Below are the code and all the weights of a small trained network. Each question names an input and a class and asks about switching units off, where a switched-off unit gives its printed mean instead of its output.

import numpy as np


def w(rows, s, z=0):
    codes = np.array(rows[::2]) - 128.0
    scale = np.full(codes.shape[1], s)
    scale[-1] = z or s
    return codes * scale


def norm(h):
    return h / np.sqrt((h * h).mean(-1, keepdims=True) + 1e-5)


def f(y):
    return y / 2 * (1 + np.tanh(0.7978845608 * (y + 0.044715 * y**3)))


def log_softmax(a):
    a = a - a.max(-1, keepdims=True)
    return a - np.log(np.exp(a).sum(-1, keepdims=True))


def net(x, mask):
    res = np.array(x, float).reshape(1, 3) / 4 @ E
    u = 0
    for l in range(3):
        y = f(norm(res) @ A[l][:, :-1].T + A[l][:, -1])
        res = res + np.where(mask[u : u + 4], y, B[l][:, -1]) @ B[l][:, :-1]
        u += 4
    return log_softmax(norm(res)[-1] @ U[:, :-1].T + U[:, -1])


A, B = {}, {}
E = w([
[116,146,209,2,165],'x0',
[95,186,19,107,60],'x1',
[105,215,159,213,196],'x2',
],0.0095)
A[0] = w([
[140,89,174,127,159,1],'L0N1',
[125,178,42,126,97,33],'L0N2',
[171,130,124,115,167,66],'L0N3',
[100,254,162,203,188,233],'L0N4',
],0.014,0.0045)
B[0] = w([
[81,120,156,96,71,147],'L0N1',
[44,129,108,116,54,176],'L0N2',
[106,136,129,122,87,126],'L0N3',
[249,181,83,118,213,246],'L0N4',
],0.021,0.012)
A[1] = w([
[195,106,138,219,151,197],'L1N1',
[152,106,86,140,124,31],'L1N2',
[128,102,82,252,155,255],'L1N3',
[122,75,132,160,140,202],'L1N4',
],0.021,0.0036)
B[1] = w([
[210,215,157,5,95,254],'L1N1',
[185,197,145,103,115,153],'L1N2',
[236,121,99,249,184,223],'L1N3',
[145,91,98,115,164,159],'L1N4',
],0.014,0.0087)
A[2] = w([
[62,251,86,131,173,5],'L2N1',
[40,248,245,120,208,186],'L2N2',
[150,128,206,60,132,251],'L2N3',
[94,64,181,245,106,140],'L2N4',
],0.018,0.0028)
B[2] = w([
[30,67,206,95,235,173],'L2N1',
[237,236,73,54,250,170],'L2N2',
[137,65,118,225,90,249],'L2N3',
[223,4,192,142,91,147],'L2N4',
],0.015,0.011)
U = w([
[246,188,97,133,206,203],'0',
[106,122,103,159,156,6],'1',
[176,6,120,171,90,165],'2',
[110,154,201,131,117,19],'3',
[109,153,214,133,116,3],'4',
[27,139,71,99,38,151],'5',
[48,116,139,70,210,119],'6',
],0.018,0.0074)

Each question gives the input, the list of numbers given to net, and the class t.
The units are the neurons (one row each of A and B). Each row of codes is followed by its name. A weight is (code - 128) times the scale printed after its matrix; where a second scale follows, it is the last column's (A, B and U).
mask holds one flag per neuron, layer by layer. A switched-off neuron (its flag False) gives its mean, the last column of its row in B, instead of its output. The means were averaged over made-up inputs and are rounded, as every weight is.
A unit's drop is (log p(t) with every unit on - log p(t) with that unit switched off) / (log p(t) with every unit on - log p(t) with every unit switched off).
The circuit of an input: a set's keep is (log p(t) with only the set's units on - log p(t) with every unit switched off) / (log p(t) with every unit on - log p(t) with every unit switched off). Starting from all 12 units, units are removed one at a time, each time the one whose removal leaves the highest keep (on an exact tie, the one counted first), for as long as the keep stays at least 0.8.
circuit, biggest first: the units of the circuit, biggest drop first
k most important neurons: the k neurons with the biggest drops, biggest first
top k neurons in layer l: the k neurons of layer l with the biggest drops, biggest first
drop of u: that unit's drop, to one decimal
input [3,8,-3], class 5: circuit, biggest first => L0N4
input [-5,5,-1], class 2: 4 most important neurons => L1N1, L2N4, L0N4, L0N1
input [-6,3,-7], class 2: 4 most important neurons => L0N4, L1N1, L0N1, L2N4
input [-5,-7,-6], class 2: 2 most important neurons => L0N4, L0N1
input [-2,3,-4], class 5: 2 most important neurons => L0N4, L1N3
input [-2,8,2], class 6: circuit, biggest first => L0N2, L2N1
input [-5,6,-1], class 5: 2 most important neurons => L0N2, L0N4
input [-8,7,-1], class 2: 4 most important neurons => L1N1, L0N4, L2N4, L1N3
input [-6,1,-7], class 2: 2 most important neurons => L0N4, L1N1
input [-4,8,3], class 6: 3 most important neurons => L0N2, L2N1, L1N1
input [0,7,1], class 6: 2 most important neurons => L2N1, L2N3
input [1,8,0], class 5: 2 most important neurons => L0N2, L0N4
input [5,5,-8], class 2: 2 most important neurons => L0N4, L0N2
input [0,2,-1], class 5: 2 most important neurons => L0N4, L1N3
input [5,7,-1], class 5: 2 most important neurons => L0N4, L0N2
input [-3,2,-5], class 5: top neuron in layer 2 => L2N3
input [7,7,-2], class 6: top 2 neurons in layer 1 => L1N1, L1N4
input [8,3,-8], class 2: top 2 neurons in layer 0 => L0N4, L0N2
input [1,3,-4], class 5: drop of L0N4 => 0.5
input [-2,-8,-5], class 2: drop of L0N2 => 0.0
input [8,3,-5], class 2: drop of L0N4 => 0.5
input [0,3,-4], class 5: drop of L0N4 => 0.4
